Below is a small trained network, with its code and all its weights. Each question gives an input and a target symbol and asks what happens when units are switched off, that is, made to give their printed mean instead of their output.

import numpy as np


def w(rows, s, z=0):
    codes = np.array(rows[::2]) - 128.0
    scale = np.full(codes.shape[1], s)
    scale[-1] = z or s
    return codes * scale


def norm(h):
    return h / np.sqrt((h * h).mean(-1, keepdims=True) + 1e-5)


def f(y):
    return y / 2 * (1 + np.tanh(0.7978845608 * (y + 0.044715 * y**3)))


def softmax(a):
    e = np.exp(a - a.max(-1, keepdims=True))
    return e / e.sum(-1, keepdims=True)


def log_softmax(a):
    a = a - a.max(-1, keepdims=True)
    return a - np.log(np.exp(a).sum(-1, keepdims=True))


def net(x, mask):
    ids = ['αβγδεζηθλξπστφψω'.index(c) for c in x.split()]
    T = len(ids)
    res = E[ids] + P[:T]
    q, k, v = (norm(res) @ M[0].T for M in (Q, K, V))
    z = softmax(np.where(np.tri(T) > 0, q @ k.T / 2**0.5, -1e9)) @ v
    res = res + np.where(mask[0], z, O[0][:, -1]) @ O[0][:, :-1]
    y = f(norm(res) @ A[0][:, :-1].T + A[0][:, -1])
    res = res + np.where(mask[1:13], y, B[0][:, -1]) @ B[0][:, :-1]
    return log_softmax(norm(res)[-1] @ U[:, :-1].T + U[:, -1])


Q, K, V, O, A, B = {}, {}, {}, {}, {}, {}
E = w([
[145,99,120,132],'α',
[115,201,195,116],'β',
[118,200,196,116],'γ',
[145,182,182,131],'δ',
[119,91,108,114],'ε',
[200,51,250,68],'ζ',
[147,97,119,132],'η',
[130,88,108,120],'θ',
[143,96,117,129],'λ',
[93,195,185,103],'ξ',
[106,199,190,110],'π',
[125,199,196,121],'σ',
[87,190,181,101],'τ',
[135,90,111,123],'φ',
[119,201,195,117],'ψ',
[107,91,106,107],'ω',
],0.011)
P = w([
[121,158,72,165],'0',
[88,135,82,164],'1',
[175,147,92,89],'2',
[92,98,135,148],'3',
[190,109,135,63],'4',
[92,80,162,125],'5',
[173,81,178,58],'6',
[161,88,164,123],'7',
[151,106,141,166],'8',
[2,117,109,232],'9',
],0.022)
Q[0] = w([
[191,41,250,65],'H1',
[67,71,199,238],'H1',
],0.012)
K[0] = w([
[108,78,190,62],'H1',
[251,106,180,152],'H1',
],0.02)
V[0] = w([
[248,115,87,254],'H1',
[23,23,28,55],'H1',
],0.0067)
O[0] = w([
[223,60,244,70,93],'H1',
[143,103,173,253,2],'H1',
],0.012,0.00035)
A[0] = w([
[140,142,212,144,114],'N1',
[155,102,164,22,245],'N2',
[93,156,121,193,117],'N3',
[186,51,113,156,214],'N4',
[129,169,38,109,232],'N5',
[75,160,62,253,124],'N6',
[94,90,219,161,131],'N7',
[125,141,130,172,74],'N8',
[127,204,163,145,176],'N9',
[83,172,75,196,253],'N10',
[94,102,60,104,68],'N11',
[172,65,176,16,122],'N12',
],0.015,0.0053)
B[0] = w([
[126,99,115,114,187],'N1',
[174,121,65,153,254],'N2',
[133,130,110,153,155],'N3',
[91,86,121,103,232],'N4',
[82,113,164,98,215],'N5',
[154,251,111,204,192],'N6',
[137,106,103,120,237],'N7',
[142,122,115,146,130],'N8',
[84,106,118,112,182],'N9',
[135,110,152,159,201],'N10',
[100,129,149,114,164],'N11',
[182,216,114,156,219],'N12',
],0.02,0.0084)
U = w([
[228,229,136,117,203],'α',
[192,110,93,133,41],'β',
[104,224,156,147,126],'γ',
[212,108,94,135,60],'δ',
[138,251,60,53,84],'ε',
[138,136,106,138,65],'ζ',
[80,143,91,53,78],'η',
[199,84,86,127,2],'θ',
[119,51,126,196,233],'λ',
[77,215,179,149,169],'ξ',
[163,159,117,252,175],'π',
[139,36,147,121,77],'σ',
[46,113,188,114,193],'τ',
[102,152,94,85,133],'φ',
[158,46,125,100,63],'ψ',
[91,127,123,72,110],'ω',
],0.014,0.0032)

Each question gives the input, a string of symbols that net reads in full, and the target symbol t.
The units are the heads (2 rows each of Q, K, V and O) and the neurons (one row each of A and B). Each row of codes is followed by its name. A weight is (code - 128) times the scale printed after its matrix; where a second scale follows, it is the last column's (O, A, B and U).
mask holds one flag per unit, heads first, then neurons. A switched-off unit (its flag False) gives its mean, the last column of its rows in O or B, instead of its output. The means were averaged over made-up inputs and are rounded, as every weight is.
A unit's drop is (log p(t) with every unit on - log p(t) with that unit switched off) / (log p(t) with every unit on - log p(t) with every unit switched off).
The circuit of an input: a set's keep is (log p(t) with only the set's units on - log p(t) with every unit switched off) / (log p(t) with every unit on - log p(t) with every unit switched off). Starting from the 12 units with the biggest drops (on a tie, the unit counted first), units are removed one at a time, each time the one whose removal leaves the highest keep (on an exact tie, the one counted first), for as long as the keep stays at least 0.8.
circuit, biggest first: the units of the circuit, biggest drop first
unit that matters most: the unit with the biggest drop
top k neurons: the k neurons with the biggest drops, biggest first
input σ γ γ ω ω ψ ε ω, target λ: circuit, biggest first	(H1, N4, N12, N6)
input σ τ τ θ α γ α, target η: top 2 neurons	(N6, N5)
input ε θ ξ ψ σ β σ λ ε ξ, target λ: circuit, biggest first	(H1, N7)
input σ ω ω ε δ ω τ θ γ β, target η: top 2 neurons	(N6, N12)
input λ ω δ σ φ, target ε: circuit, biggest first	(H1, N12, N5)
input δ π σ ω σ π γ π, target η: circuit, biggest first	(H1, N6)
input ε ξ θ σ ε, target ε: circuit, biggest first	(H1, N12)
input ω θ δ φ, target α: circuit, biggest first	(H1, N12)
input ω θ η π δ ψ π ε σ π, target ε: top 2 neurons	(N4, N2)
input γ ε ω δ ε γ, target λ: circuit, biggest first	(H1, N12)
input ω ξ σ φ σ ω σ, target π: unit that matters most	H1
input σ φ ε τ ω δ π ξ λ, target ξ: top 2 neurons	(N6, N5)
input ζ σ τ γ λ ω γ σ ω γ, target α: circuit, biggest first	(N12, H1)
input ω δ ξ π γ δ ε, target α: circuit, biggest first	(N12)
input α η ε ε σ ω, target ε: top 2 neurons	(N4, N12)
input σ ψ ξ ξ, target ξ: top 2 neurons	(N6, N4)
input ε π δ, target τ: top 2 neurons	(N5, N12)
input ω σ ω π ξ φ ω σ σ ω, target ε: circuit, biggest first	(H1, N4)
input θ π ω α θ ε σ, target λ: top 2 neurons	(N12, N2)
input η ξ π ω σ ω τ δ γ, target α: top 3 neurons	(N12, N4, N7)
input γ ω ω σ σ α, target ε: circuit, biggest first	(H1, N12)
input λ γ π ψ, target τ: top 2 neurons	(N12, N6)
input τ ξ ε σ ω σ ξ, target ε: top 2 neurons	(N4, N2)
input β γ θ ω ε λ η σ γ σ, target η: top 2 neurons	(N6, N12)
